Here is a tiny trained network, its code and every weight. The questions are about switching its units off for an input and a class, where a switched-off unit gives its printed mean instead of its output.

import numpy as np


def w(rows, s, z=0):
    codes = np.array(rows[::2]) - 128.0
    scale = np.full(codes.shape[1], s)
    scale[-1] = z or s
    return codes * scale


def norm(h):
    return h / np.sqrt((h * h).mean(-1, keepdims=True) + 1e-5)


def f(y):
    return y / 2 * (1 + np.tanh(0.7978845608 * (y + 0.044715 * y**3)))


def log_softmax(a):
    a = a - a.max(-1, keepdims=True)
    return a - np.log(np.exp(a).sum(-1, keepdims=True))


def net(x, mask):
    res = np.array(x, float).reshape(1, 3) / 4 @ E
    u = 0
    for l in range(2):
        y = f(norm(res) @ A[l][:, :-1].T + A[l][:, -1])
        res = res + np.where(mask[u : u + 15], y, B[l][:, -1]) @ B[l][:, :-1]
        u += 15
    return log_softmax(norm(res)[-1] @ U[:, :-1].T + U[:, -1])


A, B = {}, {}
E = w([
[71,89,78,75,138,68,207,163,132,104,160,107],'x0',
[3,70,118,214,40,32,183,140,136,86,122,214],'x1',
[99,167,87,88,102,84,176,99,83,140,66,74],'x2',
],0.00045)
A[0] = w([
[209,169,195,111,186,221,32,149,130,160,166,114,113],'L0N1',
[72,180,106,143,64,50,157,43,89,149,85,122,144],'L0N2',
[167,125,94,53,222,177,161,157,142,95,218,73,76],'L0N3',
[115,88,169,191,155,148,83,168,199,99,216,204,70],'L0N4',
[136,44,109,109,180,133,138,210,184,57,251,164,83],'L0N5',
[120,119,141,160,133,138,154,166,161,117,145,152,2],'L0N6',
[158,113,123,84,204,146,141,190,148,96,205,101,155],'L0N7',
[148,104,139,111,204,186,95,200,163,101,230,134,120],'L0N8',
[147,168,127,69,127,153,141,96,63,157,130,56,125],'L0N9',
[60,89,82,100,93,42,209,169,135,124,132,116,68],'L0N10',
[92,123,164,150,101,105,97,130,125,136,128,186,79],'L0N11',
[77,96,92,103,119,71,208,131,145,114,98,133,85],'L0N12',
[152,207,140,122,90,141,77,53,71,147,44,98,154],'L0N13',
[31,122,105,95,109,61,190,137,98,118,109,89,77],'L0N14',
[132,156,38,73,190,100,173,93,74,168,112,98,85],'L0N15',
],0.0016,0.0005)
B[0] = w([
[114,164,107,168,64,134,140,119,84,33,85,167,250],'L0N1',
[175,96,136,40,112,143,52,135,171,88,134,116,186],'L0N2',
[1,82,160,136,132,33,93,186,80,123,108,104,196],'L0N3',
[195,40,168,62,141,103,180,155,196,110,106,93,187],'L0N4',
[119,151,129,89,171,112,99,131,179,238,39,86,194],'L0N5',
[147,151,151,87,165,150,169,109,121,119,85,103,118],'L0N6',
[36,130,139,131,46,45,114,114,135,164,113,99,177],'L0N7',
[130,99,109,119,37,88,136,102,150,140,77,106,187],'L0N8',
[82,86,161,149,163,119,228,165,163,142,128,140,164],'L0N9',
[195,211,100,192,91,204,106,95,88,68,167,176,199],'L0N10',
[138,107,143,92,162,180,151,153,101,119,171,119,141],'L0N11',
[220,170,128,131,113,204,118,55,101,80,134,148,169],'L0N12',
[83,101,87,133,168,138,133,161,214,197,158,144,180],'L0N13',
[180,118,166,155,86,198,87,84,93,73,142,133,181],'L0N14',
[150,60,186,144,106,75,134,183,131,68,117,138,156],'L0N15',
],0.0012,0.0014)
A[1] = w([
[124,155,111,155,96,90,182,99,8,56,151,121,66],'L1N1',
[139,136,89,112,134,120,111,159,143,106,107,107,151],'L1N2',
[169,142,168,92,142,154,92,126,120,184,125,113,144],'L1N3',
[99,97,187,136,215,89,175,155,123,209,120,121,105],'L1N4',
[219,136,120,113,71,173,123,84,153,74,139,148,159],'L1N5',
[104,131,162,146,107,98,139,143,31,36,190,106,88],'L1N6',
[144,208,143,178,180,188,85,108,26,104,127,131,1],'L1N7',
[107,212,103,208,135,165,125,124,47,143,126,188,98],'L1N8',
[103,160,72,66,207,118,208,172,51,111,160,54,174],'L1N9',
[185,79,198,181,129,185,146,138,135,65,156,212,161],'L1N10',
[118,55,142,123,89,101,143,129,102,93,182,92,144],'L1N11',
[102,97,92,130,105,166,77,94,173,140,156,169,155],'L1N12',
[166,171,123,85,125,151,103,118,117,111,91,82,160],'L1N13',
[163,103,133,96,126,136,110,86,183,177,133,110,86],'L1N14',
[118,197,112,187,106,161,109,113,161,160,30,155,153],'L1N15',
],0.0017,0.00056)
B[1] = w([
[178,133,97,79,160,191,59,118,161,159,145,160,144],'L1N1',
[136,141,112,164,139,112,102,118,89,153,142,152,144],'L1N2',
[86,126,101,111,111,102,154,137,125,127,168,199,129],'L1N3',
[138,144,109,140,35,122,135,114,117,2,130,141,130],'L1N4',
[62,115,156,161,86,52,126,173,107,109,63,124,245],'L1N5',
[156,99,126,99,191,168,133,83,160,209,137,138,145],'L1N6',
[122,77,112,122,109,107,186,110,213,86,128,151,126],'L1N7',
[186,128,74,123,170,157,219,145,215,93,161,104,138],'L1N8',
[113,84,188,160,116,88,47,125,123,191,80,110,124],'L1N9',
[43,138,107,112,120,65,84,139,66,169,79,19,245],'L1N10',
[146,133,139,182,204,137,141,141,138,164,120,115,147],'L1N11',
[138,158,170,58,150,125,107,157,101,202,118,126,166],'L1N12',
[60,84,105,181,114,120,155,154,107,134,137,137,153],'L1N13',
[148,124,142,122,154,118,161,138,147,158,139,209,130],'L1N14',
[110,101,125,112,186,108,128,125,112,143,191,85,194],'L1N15',
],0.0014,0.0013)
U = w([
[231,191,196,135,189,162,210,67,118,148,227,208,27],'0',
[204,160,32,101,63,233,97,11,70,19,141,169,139],'1',
[220,83,142,111,241,183,88,41,106,209,162,101,112],'2',
[216,194,221,157,203,155,227,19,122,158,229,221,1],'3',
[253,93,175,86,129,117,242,122,197,148,123,229,109],'4',
[102,197,38,200,219,192,245,160,219,79,208,99,132],'5',
[38,109,174,143,87,38,87,182,86,136,51,73,165],'6',
[107,208,97,49,180,187,130,157,167,227,227,233,109],'7',
],0.0058,0.0075)

Each question gives the input, the list of numbers given to net, and the class t.
The units are the neurons (one row each of A and B). Each row of codes is followed by its name. A weight is (code - 128) times the scale printed after its matrix; where a second scale follows, it is the last column's (A, B and U).
mask holds one flag per neuron, layer by layer. A switched-off neuron (its flag False) gives its mean, the last column of its row in B, instead of its output. The means were averaged over made-up inputs and are rounded, as every weight is.
A unit's drop is (log p(t) with every unit on - log p(t) with that unit switched off) / (log p(t) with every unit on - log p(t) with every unit switched off).
The circuit of an input: a set's keep is (log p(t) with only the set's units on - log p(t) with every unit switched off) / (log p(t) with every unit on - log p(t) with every unit switched off). Starting from the 12 units with the biggest drops (on a tie, the unit counted first), units are removed one at a time, each time the one whose removal leaves the highest keep (on an exact tie, the one counted first), for as long as the keep stays at least 0.8.
units of the circuit, in order: the units of the circuit, biggest drop first
unit that matters most: the unit with the biggest drop
top k neurons: the k neurons with the biggest drops, biggest first
k most important neurons of layer l: the k neurons of layer l with the biggest drops, biggest first
drop of u: that unit's drop, to one decimal
input [6,0,-1], class 1: units of the circuit, in order	[L0N10]
input [6,-1,3], class 2: 2 most important neurons of layer 1	[L1N6 L1N4]
input [-4,-4,3], class 5: top 2 neurons	[L0N4 L0N1]
input [-6,-6,-4], class 5: top 3 neurons	[L0N2 L0N1 L1N8]
input [2,-2,3], class 2: 3 most important neurons of layer 1	[L1N6 L1N5 L1N1]
input [-4,-8,3], class 6: top 3 neurons	[L0N10 L1N9 L0N12]
input [-8,2,4], class 7: 3 most important neurons of layer 0	[L0N13 L0N2 L0N10]
input [8,-4,5], class 2: top 2 neurons	[L1N6 L1N1]
input [2,2,-8], class 4: 4 most important neurons of layer 1	[L1N10 L1N5 L1N14 L1N9]
input [2,3,-7], class 4: top 2 neurons	[L0N5 L0N4]
input [5,-1,3], class 2: top 4 neurons	[L1N6 L0N1 L1N4 L1N1]
input [2,-3,8], class 2: top 2 neurons	[L0N5 L0N4]
input [7,0,-1], class 1: 2 most important neurons of layer 0	[L0N10 L0N12]
input [-5,-3,-2], class 5: unit that matters most	L0N2
input [-7,-4,-1], class 5: top 2 neurons	[L0N1 L1N8]
input [7,6,2], class 1: drop of L0N10	0.1
input [8,-3,7], class 2: drop of L0N1	0.1
input [3,5,5], class 1: drop of L1N13	0.0
